Below is a small trained network, with its code and all its weights. Each question gives an input and a target symbol and asks what happens when units are switched off, that is, made to give their printed mean instead of their output.

import numpy as np


def w(rows, s, z=0):
    codes = np.array(rows[::2]) - 128.0
    scale = np.full(codes.shape[1], s)
    scale[-1] = z or s
    return codes * scale


def norm(h):
    return h / np.sqrt((h * h).mean(-1, keepdims=True) + 1e-5)


def f(y):
    return np.maximum(y, 0)


def softmax(a):
    e = np.exp(a - a.max(-1, keepdims=True))
    return e / e.sum(-1, keepdims=True)


def log_softmax(a):
    a = a - a.max(-1, keepdims=True)
    return a - np.log(np.exp(a).sum(-1, keepdims=True))


def net(x, mask):
    ids = ['ΣΩεζηλμξπτφψ'.index(c) for c in x.split()]
    T = len(ids)
    res = E[ids] + P[:T]
    u = 0
    for l in range(2):
        q, k, v = (norm(res) @ M[l].T for M in (Q, K, V))
        z = softmax(np.where(np.tri(T) > 0, q @ k.T / 4**0.5, -1e9)) @ v
        res = res + np.where(mask[u], z, O[l][:, -1]) @ O[l][:, :-1]
        u += 1
        y = f(norm(res) @ A[l][:, :-1].T + A[l][:, -1])
        res = res + np.where(mask[u : u + 12], y, B[l][:, -1]) @ B[l][:, :-1]
        u += 12
    return log_softmax(norm(res)[-1] @ U[:, :-1].T + U[:, -1])


Q, K, V, O, A, B = {}, {}, {}, {}, {}, {}
E = w([
[88,185,146,91,150,127],'Σ',
[75,159,126,98,119,125],'Ω',
[61,68,166,106,140,121],'ε',
[188,99,73,61,53,205],'ζ',
[156,83,97,147,252,19],'η',
[66,109,175,101,153,114],'λ',
[75,119,159,106,136,153],'μ',
[65,109,181,82,124,124],'ξ',
[193,110,130,84,29,40],'π',
[197,103,99,37,136,241],'τ',
[85,163,91,105,171,116],'φ',
[68,106,137,120,134,132],'ψ',
],0.015)
P = w([
[232,169,109,254,102,150],'0',
[141,71,155,141,162,127],'1',
[140,55,155,97,160,125],'2',
[145,60,152,86,148,127],'3',
[163,58,142,83,128,128],'4',
[158,71,138,99,121,132],'5',
[162,79,135,99,110,131],'6',
[161,88,129,102,108,124],'7',
[161,97,125,108,103,124],'8',
[152,120,122,111,101,130],'9',
[151,130,112,115,96,128],'10',
[151,143,104,114,85,132],'11',
[141,181,112,91,59,156],'12',
],0.0074)
Q[0] = w([
[170,145,130,254,135,125],'L0H1',
[235,83,109,158,143,142],'L0H1',
[219,106,93,107,137,123],'L0H1',
[61,159,163,245,234,88],'L0H1',
],0.015)
K[0] = w([
[106,55,148,87,144,103],'L0H1',
[109,126,108,4,136,101],'L0H1',
[104,151,95,17,101,120],'L0H1',
[166,44,174,169,131,134],'L0H1',
],0.019)
V[0] = w([
[148,163,51,100,254,97],'L0H1',
[109,253,114,137,90,167],'L0H1',
[168,178,193,79,174,180],'L0H1',
[139,189,227,99,125,22],'L0H1',
],0.0092)
O[0] = w([
[135,63,184,1,224,105,137],'L0H1',
[62,76,110,127,95,213,190],'L0H1',
[12,65,157,204,212,105,252],'L0H1',
[171,18,245,218,86,159,49],'L0H1',
],0.0099,0.0034)
A[0] = w([
[82,159,81,100,111,9,16],'L0N1',
[144,161,109,139,104,164,41],'L0N2',
[119,124,87,172,124,109,154],'L0N3',
[51,97,136,148,170,89,169],'L0N4',
[119,92,59,80,134,116,133],'L0N5',
[160,96,134,76,38,176,179],'L0N6',
[96,144,92,186,172,143,129],'L0N7',
[157,123,164,117,220,141,84],'L0N8',
[113,149,81,138,161,140,143],'L0N9',
[185,235,135,150,177,94,2],'L0N10',
[141,151,147,103,141,182,167],'L0N11',
[184,146,80,58,163,113,51],'L0N12',
],0.012,0.0043)
B[0] = w([
[179,103,157,193,68,90,231],'L0N1',
[103,120,151,120,175,139,155],'L0N2',
[150,137,167,91,93,145,186],'L0N3',
[122,207,101,149,138,180,251],'L0N4',
[165,128,153,113,142,106,251],'L0N5',
[218,111,89,161,189,131,254],'L0N6',
[128,93,175,78,104,116,205],'L0N7',
[168,106,5,101,84,68,210],'L0N8',
[127,89,183,112,136,143,220],'L0N9',
[113,197,58,206,156,150,164],'L0N10',
[151,64,125,112,127,102,187],'L0N11',
[97,40,179,125,124,207,236],'L0N12',
],0.011,0.0056)
Q[1] = w([
[194,236,103,121,124,39],'L1H1',
[30,154,118,91,12,250],'L1H1',
[37,179,221,161,119,85],'L1H1',
[62,137,63,102,244,116],'L1H1',
],0.012)
K[1] = w([
[165,217,93,120,139,77],'L1H1',
[36,147,119,128,33,228],'L1H1',
[64,174,174,155,126,68],'L1H1',
[60,121,114,40,250,135],'L1H1',
],0.016)
V[1] = w([
[140,170,84,3,87,92],'L1H1',
[61,37,151,99,170,171],'L1H1',
[221,169,159,204,81,255],'L1H1',
[190,52,87,39,147,206],'L1H1',
],0.0065)
O[1] = w([
[167,161,179,112,63,127,135],'L1H1',
[106,159,173,193,158,51,184],'L1H1',
[107,107,79,25,130,2,134],'L1H1',
[58,244,130,111,101,57,255],'L1H1',
],0.0096,0.0054)
A[1] = w([
[20,67,118,79,108,93,132],'L1N1',
[55,132,160,246,135,197,126],'L1N2',
[140,204,202,175,152,183,56],'L1N3',
[172,29,96,101,96,170,194],'L1N4',
[20,157,106,149,81,114,123],'L1N5',
[74,113,58,242,184,81,75],'L1N6',
[221,110,39,166,124,111,54],'L1N7',
[237,255,135,200,52,194,132],'L1N8',
[65,159,171,164,90,172,138],'L1N9',
[220,83,97,228,218,90,107],'L1N10',
[251,145,171,152,123,110,159],'L1N11',
[100,28,136,109,193,210,1],'L1N12',
],0.0097,0.0041)
B[1] = w([
[103,180,137,150,143,171,214],'L1N1',
[209,174,84,119,151,156,234],'L1N2',
[178,125,112,118,146,57,177],'L1N3',
[155,133,147,122,159,72,239],'L1N4',
[147,56,104,109,95,155,181],'L1N5',
[119,92,155,99,97,59,211],'L1N6',
[110,162,108,134,182,210,209],'L1N7',
[51,112,253,162,84,82,218],'L1N8',
[188,116,149,113,131,147,198],'L1N9',
[97,201,91,131,145,72,255],'L1N10',
[94,76,71,148,118,188,217],'L1N11',
[138,134,160,156,97,84,178],'L1N12',
],0.013,0.0068)
U = w([
[31,40,76,107,108,132,111],'Σ',
[154,216,95,65,43,88,76],'Ω',
[112,102,235,146,57,126,176],'ε',
[156,162,13,139,216,146,102],'ζ',
[85,219,124,224,103,153,180],'η',
[235,209,190,168,151,146,104],'λ',
[56,196,189,84,209,178,77],'μ',
[184,34,156,47,173,113,108],'ξ',
[146,109,101,129,102,247,253],'π',
[92,40,164,188,203,194,154],'τ',
[90,144,149,182,177,12,110],'φ',
[211,62,86,191,51,97,116],'ψ',
],0.012,0.0038)

Each question gives the input, a string of symbols that net reads in full, and the target symbol t.
The units are the heads (4 rows each of Q, K, V and O) and the neurons (one row each of A and B). Each row of codes is followed by its name. A weight is (code - 128) times the scale printed after its matrix; where a second scale follows, it is the last column's (O, A, B and U).
mask holds one flag per unit, layer by layer, with each layer's heads first. A switched-off unit (its flag False) gives its mean, the last column of its rows in O or B, instead of its output. The means were averaged over made-up inputs and are rounded, as every weight is.
A unit's drop is (log p(t) with every unit on - log p(t) with that unit switched off) / (log p(t) with every unit on - log p(t) with every unit switched off).
The circuit of an input: a set's keep is (log p(t) with only the set's units on - log p(t) with every unit switched off) / (log p(t) with every unit on - log p(t) with every unit switched off). Starting from the 12 units with the biggest drops (on a tie, the unit counted first), units are removed one at a time, each time the one whose removal leaves the highest keep (on an exact tie, the one counted first), for as long as the keep stays at least 0.8.
units of the circuit, in order: the units of the circuit, biggest drop first
most important unit: the unit with the biggest drop
top k neurons: the k neurons with the biggest drops, biggest first
k most important neurons of layer l: the k neurons of layer l with the biggest drops, biggest first
drop when u is switched off: that unit's drop, to one decimal
input ψ η τ π, target ψ: most important unit	L0N1
input ζ τ ξ ψ Σ Σ μ, target ε: top 2 neurons	[L0N6 L1N8]
input φ ζ ψ ζ ζ η Ω ξ ζ τ τ, target ζ: units of the circuit, in order	[L0N6 L0H1 L1H1 L1N7]
input η π τ, target μ: units of the circuit, in order	[L0H1 L1H1 L0N12]
input μ τ Σ ζ τ λ ζ λ Σ φ η, target ζ: top 2 neurons	[L1N7 L1N11]
input π η ζ Σ φ ξ Ω Ω μ η τ ζ ζ, target ζ: units of the circuit, in order	[L0N6 L1N7]
input ε τ π φ μ Σ ξ ζ π ζ η, target ζ: top 2 neurons	[L0N1 L1N7]
input π η ζ μ, target ζ: top 2 neurons	[L0N6 L1N7]
input ε ζ ε, target η: units of the circuit, in order	[L0N10 L0H1]
input τ μ λ ξ ζ η η μ μ ζ ε η, target η: top 2 neurons	[L1N7 L1N8]
input ζ Σ λ Σ φ π, target ξ: 2 most important neurons of layer 1	[L1N8 L1N11]
input Ω τ π λ, target Σ: 2 most important neurons of layer 1	[L1N5 L1N6]
input τ ζ η λ ξ φ φ ξ Σ, target λ: top 2 neurons	[L1N2 L1N3]
input τ ξ ζ, target Ω: most important neuron of layer 0	[L0N12]
input τ τ ε ζ Ω τ λ φ ζ ξ η Ω, target λ: 2 most important neurons of layer 1	[L1N2 L1N3]
input ζ ε η ε Σ, target ε: drop when L0N4 is switched off	0.0
input τ τ Ω, target λ: drop when L0N1 is switched off	0.1
input Σ ψ ζ ξ ζ λ, target τ: drop when L1N2 is switched off	0.1
input ψ τ λ μ λ φ, target Ω: drop when L1H1 is switched off	1.1
input ψ μ η ζ, target Ω: most important unit	L1H1
input τ Σ ξ η φ, target λ: top 2 neurons	[L0N1 L1N2]
